[[ 50  30  33 -25 -31 -28 -11  19]
 [ -3  -5  -1   3   4   3   5  -3]
 [ 11  -1  14  -7  -6  -6   0  -4]]
->
[[ 50  30  33 -25 -31 -28 -11  19]
 [ 11  -1  14  -7  -6  -6   0  -4]
 [ -3  -5  -1   3   4   3   5  -3]]

[[-44  30  31  -9  -7  22 -40]
 [-22  -7 -33 -31  32 -37 -17]
 [ -6 -11   1 -30  31 -29  -5]
 [-10 -11  -7 -41  34 -31 -18]
 [-23   0  20  -5 -38  28  -4]
 [ -4  -7 -14 -34  39 -22 -14]
 [ -9   3  -1  19  19 -16   7]
 [ -8  -7 -13 -37  30 -43 -33]
 [-16 -21  10 -33  32 -42 -12]
 [ -7   0  43 -10  42 -30   0]]
->
[[ -7   0  43 -10  42 -30   0]
 [-44  30  31  -9  -7  22 -40]
 [-23   0  20  -5 -38  28  -4]
 [-16 -21  10 -33  32 -42 -12]
 [ -6 -11   1 -30  31 -29  -5]
 [ -9   3  -1  19  19 -16   7]
 [-10 -11  -7 -41  34 -31 -18]
 [ -8  -7 -13 -37  30 -43 -33]
 [ -4  -7 -14 -34  39 -22 -14]
 [-22  -7 -33 -31  32 -37 -17]]

[[-40  22  -4   1  20  20 -23 -27 -35 -14  -7   8  -7]
 [-10   6 -26 -14  -3   7 -37  -4 -34 -35 -29 -12 -30]
 [  1  -5   9  23  -3  -9  12  25  -6   2  -6  18  -6]
 [-51  37  18  14  39  33  -6 -38 -24   9  16  24  16]]
->
[[-51  37  18  14  39  33  -6 -38 -24   9  16  24  16]
 [  1  -5   9  23  -3  -9  12  25  -6   2  -6  18  -6]
 [-40  22  -4   1  20  20 -23 -27 -35 -14  -7   8  -7]
 [-10   6 -26 -14  -3   7 -37  -4 -34 -35 -29 -12 -30]]

[[-19 -22 -10 -12   7  -4  32  -8   6   2  28  -6   6  -6  -5   6]
 [-15 -17  18  21  -4  29 -13  15   6 -49  43 -24   1 -15   6  23]]
->
[[-15 -17  18  21  -4  29 -13  15   6 -49  43 -24   1 -15   6  23]
 [-19 -22 -10 -12   7  -4  32  -8   6   2  28  -6   6  -6  -5   6]]

[[ 39  -3 -24 -18  22  15 -28  12]
 [-44  36 -22 -37  40  -9 -15 -20]
 [-10 -26 -15 -22   6 -24 -36 -49]
 [ 10 -10  20  16 -16 -20   7 -30]
 [-46  18 -10 -19  16 -31  -6 -20]
 [-26   5  36  33 -22 -14  43  -1]]
->
[[-26   5  36  33 -22 -14  43  -1]
 [ 10 -10  20  16 -16 -20   7 -30]
 [-46  18 -10 -19  16 -31  -6 -20]
 [-10 -26 -15 -22   6 -24 -36 -49]
 [-44  36 -22 -37  40  -9 -15 -20]
 [ 39  -3 -24 -18  22  15 -28  12]]

[[-11 -15   7  11  43 -15   4   5  12 -12 -46  38 -18  41]
 [-19 -23  16 -18 -13   1  27 -12 -25 -15 -14  16   0 -26]
 [  1  -5   8  -9 -12 -15  -2   3   0  -6  -7  18 -10  37]
 [-31 -40  28 -26 -28 -33  18 -32  -7 -30   6   0 -34  39]
 [ 17  23 -29  11  -8  16 -21  16 -13  25   6 -31  17 -48]]
->
[[-31 -40  28 -26 -28 -33  18 -32  -7 -30   6   0 -34  39]
 [-19 -23  16 -18 -13   1  27 -12 -25 -15 -14  16   0 -26]
 [  1  -5   8  -9 -12 -15  -2   3   0  -6  -7  18 -10  37]
 [-11 -15   7  11  43 -15   4   5  12 -12 -46  38 -18  41]
 [ 17  23 -29  11  -8  16 -21  16 -13  25   6 -31  17 -48]]
---
[[ 44 -20]
 [ 31 -15]
 [ 49 -23]
 [ 29 -14]
 [-10   4]]
->
[-20  31]

[[ 17  -4 -10]
 [-26  37  42]
 [ 35 -22 -32]
 [-35  30  40]
 [-12  36  35]]
->
[-10  37  35]

[[ 51 -39 -29 -43]
 [  2  19   1   1]
 [-32  11  10  20]]
->
[-43   1  11]

[[-45 -48]
 [-45 -49]
 [-47  51]
 [-43 -49]
 [ 41 -51]]
->
[-48 -45]

[[ 32 -20]
 [-18  46]
 [ 46 -32]
 [-18  49]]
->
[-20 -18]

[[ -8   6  11 -40]
 [-23  10  -6   9]
 [ -5  -2  14  -8]
 [ 49 -20   9  -4]]
->
[-40  -6  -2  49]
---
[[ 27 -21   0  24  15  10  -9  -7   0 -27]
 [ 15  44  28 -31 -13 -27  -5 -16  10  -5]]
->
[[-27  27 -21   0  24  15  10  -9  -7   0]
 [ -5  15  44  28 -31 -13 -27  -5 -16  10]]

[[-46 -10 -13]
 [-44 -32 -18]]
->
[[-13 -46 -10]
 [-18 -44 -32]]

[[ -4  37   1  17  14  35  -3  34 -28 -35 -19  33   7  25 -12]
 [-40  25  -2 -20 -24  -7  -8 -29   5  16  20 -44   1  -3 -13]
 [-11   8   2  18  10  -6  -3   6 -46 -19 -15 -18  -3   8 -51]]
->
[[-12  -4  37   1  17  14  35  -3  34 -28 -35 -19  33   7  25]
 [-13 -40  25  -2 -20 -24  -7  -8 -29   5  16  20 -44   1  -3]
 [-51 -11   8   2  18  10  -6  -3   6 -46 -19 -15 -18  -3   8]]

[[-30  43  20  33 -14  19]
 [-23  -1  40  -7  14  23]
 [ -9 -11  -3  14  -3  -6]
 [-12   2 -12 -15 -21 -26]]
->
[[ 19 -30  43  20  33 -14]
 [ 23 -23  -1  40  -7  14]
 [ -6  -9 -11  -3  14  -3]
 [-26 -12   2 -12 -15 -21]]

[[ 14  22  -3   7]
 [  7  33  41  -6]
 [  9   4  26 -21]
 [  2   7 -12   3]]
->
[[  7  14  22  -3]
 [ -6   7  33  41]
 [-21   9   4  26]
 [  3   2   7 -12]]

[[  1  17   2 -17  -3  21]
 [  8  46  -4 -32   8  31]
 [ 11  -1   0  31  -5  12]
 [ -8  36  -4  -9  14  -1]
 [ 13  34 -14  17  20   4]
 [-15 -42  12   1 -24  -8]
 [ -1 -23  -1  10   3 -21]
 [  5  23   1  30  -1  18]
 [  1 -30   7   0 -19   5]
 [  4   5   2   6  -7  15]
 [ 16  29 -11   9  10  19]]
->
[[ 21   1  17   2 -17  -3]
 [ 31   8  46  -4 -32   8]
 [ 12  11  -1   0  31  -5]
 [ -1  -8  36  -4  -9  14]
 [  4  13  34 -14  17  20]
 [ -8 -15 -42  12   1 -24]
 [-21  -1 -23  -1  10   3]
 [ 18   5  23   1  30  -1]
 [  5   1 -30   7   0 -19]
 [ 15   4   5   2   6  -7]
 [ 19  16  29 -11   9  10]]

[[ -5 -25  10 -15 -13   8  15 -13 -20]
 [  3 -34 -11 -11 -13  35 -39  19  -2]
 [ -6 -18  20  -4 -13  52 -22  25  21]
 [ 12  -8  -6 -16 -13 -19 -13  22   6]
 [ 24 -51  15  -6 -13  31  -7  22 -11]
 [  5   1   0  -9 -13  12 -33  -7  25]
 [ -8   1  31 -23 -13 -11 -22  23 -15]]
->
[[-20  -5 -25  10 -15 -13   8  15 -13]
 [ -2   3 -34 -11 -11 -13  35 -39  19]
 [ 21  -6 -18  20  -4 -13  52 -22  25]
 [  6  12  -8  -6 -16 -13 -19 -13  22]
 [-11  24 -51  15  -6 -13  31  -7  22]
 [ 25   5   1   0  -9 -13  12 -33  -7]
 [-15  -8   1  31 -23 -13 -11 -22  23]]

[[  7  -3  -8  -3  -9  -4   2 -16  -5]
 [  2  18 -10 -35   3   7  -3 -13   7]
 [-24  25   3 -21 -17  -2  12  -4 -16]
 [  0  13  10 -10  -4 -14 -21  -4  12]
 [  7  -3  11  -4   3 -12   6   6   2]
 [ 14   5  -3 -44  -7 -13 -19 -19  16]
 [ 40  -7   7  11  39 -10   9   8  35]
 [ -9   2   9  -8 -13   9  26 -24  -8]
 [ 20   1  17  -6 -14   8  -6  -2  11]]
->
[[ -5   7  -3  -8  -3  -9  -4   2 -16]
 [  7   2  18 -10 -35   3   7  -3 -13]
 [-16 -24  25   3 -21 -17  -2  12  -4]
 [ 12   0  13  10 -10  -4 -14 -21  -4]
 [  2   7  -3  11  -4   3 -12   6   6]
 [ 16  14   5  -3 -44  -7 -13 -19 -19]
 [ 35  40  -7   7  11  39 -10   9   8]
 [ -8  -9   2   9  -8 -13   9  26 -24]
 [ 11  20   1  17  -6 -14   8  -6  -2]]
---
[[ 27  55  16  10]
 [ -4 -14 -13   0]]
->
[[ 27  55]
 [ -4 -14]]

[[ 41 -27  16]
 [ 36  -8 -14]
 [ 13 -43  42]
 [ 27 -20   9]]
->
[[ 41 -27]
 [ 36  -8]]

[[  8  49   0  30  -7]
 [ 18  26  -9 -13 -11]
 [ -1 -17 -17 -26  35]]
->
[[ 8 49]
 [18 26]]

[[  2 -42]
 [-11  -9]
 [ 37 -28]]
->
[[  2 -42]
 [-11  -9]]

[[ 21  -4 -23 -18  14]
 [-31  25  40  -8 -49]
 [-29  20   1 -23  28]
 [-26   7  33  21 -17]]
->
[[ 21  -4]
 [-31  25]]

[[11 13 -1  5]
 [24  6  9 10]
 [10  0  7 20]
 [25 10 -1 10]
 [39  5  4 25]]
->
[[11 13]
 [24  6]]
